Group and class of each row:
[ -1   0  14  -6  21  -1   2 -23  12  -7  -1 -16  -9  21   8  10  19  -3
   3   5 -22  10   0  -4  -6] -> T.X
[ -4  -5  19  -9  31 -19  -9 -10 -12  15  -9 -20   2  20  -1   5 -41  12
  -2 -28 -22 -17 -24   3  -3] -> U.A
[-22  -4  17 -11  34 -22  -2 -35  14 -14  14 -42  13  46   3 -13 -15  -5
 -13 -41  -8 -64 -24  -9   5] -> Y.S
[ -6 -11  11  -7  20  -5  -6   2 -14  17  -5 -12   4   8  -1   8   2  35
   0 -25 -52  11  -9   8  12] -> U.A
[ -1   1  -2   2  20  -3   1 -24  20  -9   3 -17  -2  14   5   2  28  -2
  -3  -9 -15  -2 -12   6   0] -> Y.S
[-13  -5  18  -4  22 -31 -15  -3 -12  10   0 -13   4  25   5   6  -2  15
  -2 -17 -22 -19 -10   3   5] -> U.A
[ -4  -7  13 -12  16  -4  -3   4  -7  -1   3 -13   1  11  -2   8  12  20
   1 -20 -19  -4  -3   3  -2] -> U.A
[ -6   8 -69  -3  24   1  -2 -15  18   7   1 -12  19  26   6   7  14   3
  -3  -7  -8   8 -10  -1   4] -> Y.F
[ -7 -15   9  -2  21  -5 -12   2 -11   5   3  -3  12   3  -3   6   1  22
   3 -26 -17  -9  -5   1   2] -> U.W
[ -6  -9  18  -7  24   2 -10   1 -14  19   9 -11  17  13   2  -1  -1  45
   3 -34 -19 -32 -11   2   0] -> U.W
[-13  -3   3  -1  46 -17  -5 -15  11   9  -2 -27  -5  34  12   3  12  -5
   0  -7 -34   4 -14  -2  -5] -> T.X
[ -4   3   0  -5  33 -10   4 -12  14   3   3 -19 -12  29  10  -4  10 -10
   3 -18 -25  27  -9   2  -1] -> T.X
[ -7  -2  12  -4  35 -11  -5 -24  12  15  -3 -27 -13  24  15   9  10   9
  18  -4 -34  10 -11   8  -1] -> T.X
[ -5  -2 -18  -5  52 -21   9  19  17 -16   0 -31 -12  50  17  12  32   3
  -9  -6 -33  20 -12   2  -8] -> T.B
[  4   4   0  -9  13  30   3  59  15  -2  -1 -10   1  14   9  -5  18   7
   2  -8 -13   9  -6   8   5] -> Y.F
[ -4 -14  19  -2  25 -14 -13  -2 -12   5   1 -12   0  15  -3  -1  -9  16
   0 -19 -23 -16 -13   9   6] -> U.W
[ -2 -10   6  -9  22  -8   7 -23  11  -9  -1 -22  -3   7   7   6  10   1
  -2  -3 -28  -4  -3 -10 -10] -> T.B
[-16  18  -3  -5  23  -3 -10 -19   8   4   0 -18   5  37  -1  -5   3   2
   3 -32 -12  -9 -18  -2   4] -> T.B
[ -6   7 -11  -4  23   4  -3 -14  19  12   0 -18  -7  20   2   1  20  -5
   4  -1 -13   6  -5   6   2] -> T.B
[ -1  -6   5  -1  34   2   1 -20   4  -1  -2 -19   0  27   0   4  18  -5
  -3 -11 -26  -3 -19   6   3] -> T.B
[  0 -17  22  -2  19   1  -8   7  -4   4  -5 -10   6  13   3  15   5   9
   4 -24 -24   0   8   8   9] -> U.W
[ -6 -17  29 -15  31 -14 -14  -4 -13   9   0 -24   7   5   2   0 -11  22
  -4 -33 -18 -19   2  -7   5] -> U.W
[ -2 -10  16  11  40 -29 -20   0 -19  -1   1 -21   3  -1   6  -5   6  24
   4 -23 -20  -8  -4  -3  -2] -> U.W
[  0 -12  27  -2  27 -18 -20  19 -16   8  -1 -11   5  -5  -1   7  -1  26
  -3 -27 -23   4   0  -1   5] -> U.W
[ -3 -15  -1  -6  16   6  12 -19  26   2   7 -16  14  25   3   5   6 -24
   1  -1 -26   0  -4  -5  -2] -> T.X
[-16  -3  -1  -7  22   3   4 -25  16  -6   5 -10 -10  23   4   8  28  -2
  -3   0 -38  -6   0  -2  -1] -> T.X
[  1  -2  -5  -4  12   3   7  -8  18  -5  -5 -13  -1  -1  15   0  25  -6
   5  34 -10  24  -3   7  -5] -> Y.S
[ 31  -4  -3  -6  29   2   5 -21  16  -7   3 -17   2  24   5  29  10   1
  13 -13 -22  -6  -3  -4   0] -> T.B
[ -2   5 -11  -3  10   4   1 -19  -4   2  -2 -18   6  23   3  -3  20  -7
   0  17 -12   4  -5  -6 -22] -> Y.F
[ -2   2 -17   3  11   9  -7 -14  13   0   5 -12   1  30  12  -3  24  -5
   0   1  -7   9 -13  10 -12] -> Y.F
[ -3  -6   9  -3  15   1 -15  -8  -8   6   1  -1   8  11  -2  16  22  17
   6 -26 -21   1   0   5   6] -> U.A
[ -3   1   8  -5  23   2   1 -24  15  13  -4 -25   0  21   3  -1  23   1
   0  -9 -22   3  -4   1   8] -> T.B
[  1  -7 -14   4  18  10   3 -51  14  -6   5   1   3   4   7  -2  21   3
   7   2 -16   7  -1  -3   6] -> Y.F
[ -1  -8  19  -2   9  -5   3  11   7  -7   2 -16  24   6  -4  19  16  13
   4 -13 -27  -2  -3   1  -8] -> U.W
[ -4  -9  15   2  22 -10  -7  -2 -13  10  -7  -9   3  24  -6   8  -3  14
   1 -33 -25 -15 -11   3   3] -> U.A
[ -7 -32  14 -11  39 -13 -17   7  -2  10   8 -32   6  23   1  -4  -8  14
  -2 -46 -16 -13 -13   3   6] -> U.A
[ -4  -4   6  10  10  -8 -12   2 -10  16   2  -6   9  19  -3  12  22  10
   4 -33 -16  -9  -1   7  -1] -> U.W

Group, then class:
[-10  16   7  10  12  -5 -17  34   3   6 -13  31   3 -10  11   1  16  56
  -8   4  14 -13   6  -6   6] -> (25).Q519
[-13   6   8  -7  -7   3   3   9   2  12 -23  30  10 -10   4   6  15  20
  -7   9  19  -4  16   0  -1] -> (26).Q269
[ -5  -5   1  -2  -2  -1   2  -2  -2  -4   6  -7   3  -9  -1  -9  -8  -8
  12  -4 -14  -3  -5  -2   2] -> (25).Q353
[ 10   6  14   0 -11   0 -16  18   2   4  -1  10  -6  -4   9  -2   5  24
  -6  13   7  -5  -4   3   1] -> (19).Q320
[  4   6  -3   0   3  -1 -16   2   0   0 -11  13   1   3   3   5  12  21
 -10   5   0   0   4  -5   3] -> (19).Q993
[ -2   2   7  -8  -5  -6   1   4   0   5 -13  16   7  -8   3   1   8  12
  -1   0   6   0   9   0   0] -> (26).Q269
[  6   6  15   7 -15   0 -21  21  -4   8 -12  26  -2  -8  13   9  13  35
 -10  17  16  -7   0   6   4] -> (19).Q320
[ -2   4  13 -11 -31   1  -9  -1  -2  11 -23  27   4  -9   1   9  15   4
  -7  16  14  -5  14   8   1] -> (26).Q269
[  0   5  13   2  -8   1  -8  11   2   4   1   2  -1 -11   8  -7   0   8
   5   5  -2  -5  -3   3   2] -> (25).Q519
[ -6   9   8   0  -3  -4 -21  20  -2   4 -12  21   5 -15  10  -6  10  35
  -1  10  -1  -8   0  -2   4] -> (25).Q519
[ -6   5   8  -2  -5  -4 -11  12   0  10 -16  29   4 -11   8   3  16  33
  -7  12   9  -6   7   1   3] -> (26).Q67
[ -5   1  11  -3 -16   0  -1   1   0   8  -7   9   3 -11   4  -1   3   0
   4   8   1   1   4   7   0] -> (26).Q67

Group, then class:
[ -1   7  -6   8   4 -15   8  12  -4   1   4   5   7   2  -9  -4  -3 -36
  11   7  14 -16   8  11  -4] -> Q27.(82)
[  0  -4  -7   4  -5 -20   8  -9 -11   5  -4   8  -4  -6   8   2   9 -41
   6  -2  27 -15   5 -15 -13] -> Q27.(56)
[  5   0   0  10  14  12  -8  15  -2   5   3  -1 -13   7 -10   4  15  12
  -9  -1  -4  -1  -7   5  15] -> Q615.(75)
[-12   4  -7   7   7   7  -4   7 -12   8   5  -6 -13  16  -1   2  10   8
  -3 -12   2   7  -5   3  10] -> Q615.(75)
[  8   1  -5   5  16   3  -1   8  -6   7  -1  -7 -21   5  -5  -7  -1  10
  -2  -1   3   4  -4   0   8] -> Q615.(61)
[-11  -1  -5   4  -5 -26  -1   1  -4 -10   5   5  16   3   3   8   9 -30
   2   4  17 -21  19   5  -8] -> Q27.(79)
[ -1   3  -5   9   0  -6   1   2  -7   3  -1  -2  -8   1  -2  -1  10 -14
  -3  -5  10 -13  10  -9   3] -> Q27.(82)
[  4   3 -10   7  17 -10   3   6 -20  17  -1  -7 -20  12   0 -11  14  -3
   0 -16   7  19  -7  -8   0] -> Q82.(73)
[  1   9  -1  13  10  14  -3   3 -14  19  -8  -4 -26  -3   2   5  18  -7
   1  -9   3   1  -1 -12  10] -> Q615.(75)
[ -4   0  -9   9 -14 -18  10   2 -12  -3  -1   2  -1   3   4   5   7 -20
  -2  -4  16 -10  14 -10  -9] -> Q27.(79)
[ -1  -9  -7   9   4  11  -6   5  -4  11  -4  -9 -23  -2 -18   7  35   4
  -9 -25   4  20   3 -14   6] -> Q126.(65)
[  1   4  -6   6   0  -7   0   1  -2  -1   3  12   1   1  -3   4   2  -9
  -2 -13   6 -12   8   5  -2] -> Q27.(82)
[ -2   1  -6   8  16   1  -3   7 -16   4  -5  -2  -7   5   7   1  17   0
  -3 -14   8  18 -10  -7  -1] -> Q615.(80)
[ -5  15 -10   7  11  -3   1   4 -29   9  -4  -7  -6  13  -5   7   8  -8
  -2 -10   2  10  -4  -7  -1] -> Q82.(73)
[  1  -6  -2   9  18   2  -4  11  -4  10  -1  -4 -20   0  -2  -3  21  -1
  -4 -13   7  15  -3   2   6] -> Q615.(61)
[ -7   2  -2   0  -7 -14  15  -5 -10   4  -1  -4   6  -1   3  -1   3 -21
   1   2  24  -7   9   0  -9] -> Q27.(56)
[ -1   9  -4  11   5   3  -1   2 -15   8   0 -13 -12   6   1   5   6  -1
  -3  -4  -7  18  -3  -6  -2] -> Q82.(67)
[ -3   9  -1  13   8  17  -2   7 -11  11   4  -4 -19   2  -1  14 -43   8
   1  -6  -6   4  -5  -7  13] -> Q615.(75)

Group, then class:
[ -1  -1 -13 -10   8   5   4   5   3 -10  -9 -12  11  -2   1  -4  11 -15
   3   4  32   3   2   9 -13] -> Q172.G
[ -7  -8  34 -11   3 -14   8  -7  -4   1 -12   6   1   5  -3  -2 -15  15
  15  -6  11  -5  -3  12  23] -> Q251.C
[ -5  -2 -29  -4  13   6  -3  17   4 -12   0 -13  -2   0   5  -5  14 -12
  10  -2  17   4   0  29 -11] -> Q172.D
[  3   6  -3  26 -17   6  -6   6   5 -13  -8   7  12   1  -9  -4  -8   1
 -23   1  -7  -4   7 -34  -5] -> Q923.H
[ -5  -2   6  -3  -6   3  -5  12   0   0   4  -3   1  -2 -10   1  11 -23
  -6   1  17   5 -17   5   0] -> Q23.V
[  6  11  -2  20   9   5  -6  14   5  -5 -14   0   8   3  -4  -3   1  -7
 -20   7  13 -11  10 -46   3] -> Q923.Q
[ -1  -6 -24   2  12   4  -6  17   5   9   7   1   4  -1  -4  -3  15 -20
   1  10  17   2  -7   2   3] -> Q23.N
[  7   6 -19  24 -15   6   0   9   3 -17 -13   6  21  -3  -3  -4  -1   7
  -8   3 -20  -1   7 -11  -7] -> Q923.L
[ -5  -8 -13  -2  21  -9  -7  11  -1  -2   3  13  -9   0  -1 -12   5  11
  -4   4  -9  -4   0  13  15] -> Q251.R
[ -5  -5   8  -5   2  -8   1  -4  -2  -7 -13   3  -1   6  -1  -5  -2  13
   7  -4  -6   0  -3   4  16] -> Q251.C
[  1   3  -6  10 -15   7  -3  12   3  -7  -8   6  15   2  -7   0   3  -2
  -9   6  -4  -2   7 -22   3] -> Q923.L
[  3  -6 -20   9   9 -19  -6  19   5  -1   3  -2  -2  -2  -5  -2  10 -18
  -6  10  20 -11  -7  12  10] -> Q23.N
[ -9   0 -12  -5  13   4  -1  13   4  -5  -8 -14   4   0  -1  -1  11 -21
   1   4  35   3  -6  18  -3] -> Q172.G
[ -5  -1  30   5   6   8   1  12   2  -2   6   1  -2  -5 -11  -1   0 -25
 -19   4   8   0 -17  -3  -2] -> Q23.V
[ -3  -1 -13  -1  -5   2   0   9   2  -7  -4 -15  12 -11   1   0   4 -22
   4  -2  15   5  -2  11 -21] -> Q172.D
[ -1   6   7  12   4   8  -2  12   3  -9 -10   6  11   1 -14  -2  -9  -8
 -16   9  13   0   4 -25   1] -> Q923.Q
[ -3   0 -31  -7  18   0  -1  17   0  -7  -3 -11  14  -2   8 -10   7   0
   4   0  20   3  -1  20  -9] -> Q172.J
[ -6   6 -11 -16  22  -3   3  13   6 -11   0 -19   1   4   4 -11  17 -19
 -11   4  41   8   5   2 -13] -> Q172.J
[ -4  -5 -10  -4  12  -9   0   7   0  -9  -6   4  -8   2   0   4   9  19
   8   0   2   0  -3  18  16] -> Q251.Z
[  0  13 -38  22   9   5   6  21   6 -16  -1  16  -4   4  -2  -9  25   1
 -26  16   8  -3   4 -18   5] -> Q923.Q
[ -4  -9 -32 -13  10  -2   3   7   0 -10  -8  10  -4   2  -6  -2  12   3
  15   5   4   5  -8  14  11] -> Q251.R
[ -3  -5  -7  -9  25   2   0  11   2 -12   0 -14   2  -3   4  -8  13 -16
   4   5  26  11  -2  16 -14] -> Q172.D
[ -1 -10 -12   5   8   8  -2  13   6   8   4 -12   7  -6  -5   1  13 -28
   5   9  27   3 -12  25  -1] -> Q23.N
[  6   2 -22 -19  23   3   1  10   3 -11  -4 -10  -2  -1   0  -5   5 -27
  12   1  32  14   0  20 -15] -> Q172.D
[ -9  -6 -27   2   1  -8  -6  12  -1  -9   3  12  -5  -6   7  -1  14  20
  -1  -3 -16   7  -7  32   8] -> Q251.Z
[ -7  -9   7 -11   3  -2   2   1   0 -10 -11   7   1   1  -2  -2   4  15
  22  -4 -13  -1   2  11  14] -> Q251.C
[ -2  -3  -7 -19  14  -6  -2   5   2  -5 -12 -19   4   2   7  -7  10 -11
  12  -8  30   7  -1  26  -9] -> Q172.J
[  5   9 -32  24 -12   1  -1  12   6 -19   4  15   5   0   1  -2   3  16
 -24   2 -25   0   3 -20  -2] -> Q923.H
[ -5  -8 -11   3   2  -2  -4   9  -2  -8  -7   9   2   1 -10  -3   3  25
   9   4   1  -2  -2  17  16] -> Q251.C
[ -4  -3   3  -6  17   6  -1   3   0  -4  -2  17 -13   1   0  -4   8  22
   7   7  -9  -1 -10  13  12] -> Q251.Z
[  1   3  20  19  -7   6  -2   7   5  -6 -14  -6  12  -3   0 -10  -9  -8
 -10   1  -2  -3   4 -21  -1] -> Q923.L
[ -2   5   8  10  -7   6  -2   5   3  -6 -10   3  20   5 -10  -1  12  -3
 -17   2  11   5   3 -17   0] -> Q923.H
[ -5  -2  -4  -5   1 -12   0   5  -5  -2  -2   7  -6   1  -1  -3   5  12
  -6  -5  -7   1  -7   2  12] -> Q251.C
[ -1  -4 -22   2  11   6  -5  10   1   4   9  -2   5   0  -8   0  13 -25
  -3   4  22   0 -11  12   0] -> Q23.N
[ -2   3 -34 -17  10   3   2  13   1 -15  -8 -14   7   5   9 -14  17 -11
   2  -2  27  10   4  22 -16] -> Q172.D
[ -3   1 -18 -12   9   3   2  15   1 -12   0  -9   5   6   4  -3  13 -10
  -2   0  31   8  -3  18 -19] -> Q172.D
[  2   5 -15  22  -3   4  -7  10   4  -9  -3  12   9   3  -6  -4   5  25
 -14  -1 -11  -5  11 -30   8] -> Q923.H
[ -4  -1  -6   6  11  -8   0   2  -3  -5  -7  11   1   3   4  -1   5  19
  -8  -1 -12  -3   0   0  16] -> Q251.C
[ -4 -11 -30  -8  21  -6  -1   7   0 -11  -1   8  -7   4   3  -5  15  23
   3   3   0   1  -2  14  17] -> Q251.Z
[  1  -8 -32 -10   4  -8  -2   8   2  -7   6  14  -5   0   4  -5  13  19
   4  -4  -4   3   1   5  13] -> Q251.C
[ -1  -9 -14  -8   2  -9  -1   6  -2  -6   1   7   1  -1  -3  -6   1   7
   6   9   2  -2   2   1  10] -> Q251.C
[ -3  -5 -20   1  -1 -12  -2  11  -2 -13   2   5   2   0   3  -6   9  11
  -1  -1  -1   2  -3   5   8] -> Q251.C
[ -7   3  21  -2   2   0   4  10   6  -5   0  -5   1  -5 -15   0   1 -41
  -8  10  27   0   1  -1  -3] -> Q23.P
[ -1   2 -18  14 -11   1  -1  14   3 -12  -3   8  11  -2  -6  -6  -7   1
 -13   8  -3  -7   6 -13  -1] -> Q923.Q
[ -5   4 -15   0  18  -1   7   2   1   4  -8 -15  -5   1   5  -8   5  -4
  13  -3  30   4  10  13  -7] -> Q172.J
[ -1  -2 -15   4  -4  -6  21   9   0 -11   0   8  -2   1   0 -22  12  13
  -7  -3   4   3   1  -2  13] -> Q251.C
[ -4  -4  -1   5  11   1  -5  14   2   5   3  -5  -4  -1 -10  -2   4 -18
  -5   9  13  -3  -8   3   2] -> Q23.N

Group and class of each row:
[  3   4  -2  12  13  -4 -19  23  -2   0   6  -1 -17  20  -8   2   2   4
   3   3  -6  14  11  13   1] -> Q582.(92)
[  3  -8 -28   3  -6  -3   2   6  -2 -10   7 -11   3   4  15  16  -1   6
  -6  -2   8  -2  11   0   5] -> Q929.(117)
[-12  -1  -6   4 -21  -5   5  -8  -6 -12  -4  10   3   5  -4  18   4   4
  -5  -2   0   1   8 -15  -7] -> Q529.(123)
[  6   1  17   0  -2  -6   0  -9   7   2   3  -4   0  -3  11  36   1 -10
   1 -18   0 -14   6   6   7] -> Q257.(120)
[-13  -8  20   8 -16  -8   4   6 -16  -3   3   0   3  25  -2  34   4  16
  -1  -8   4  -2  31  11   4] -> Q582.(91)
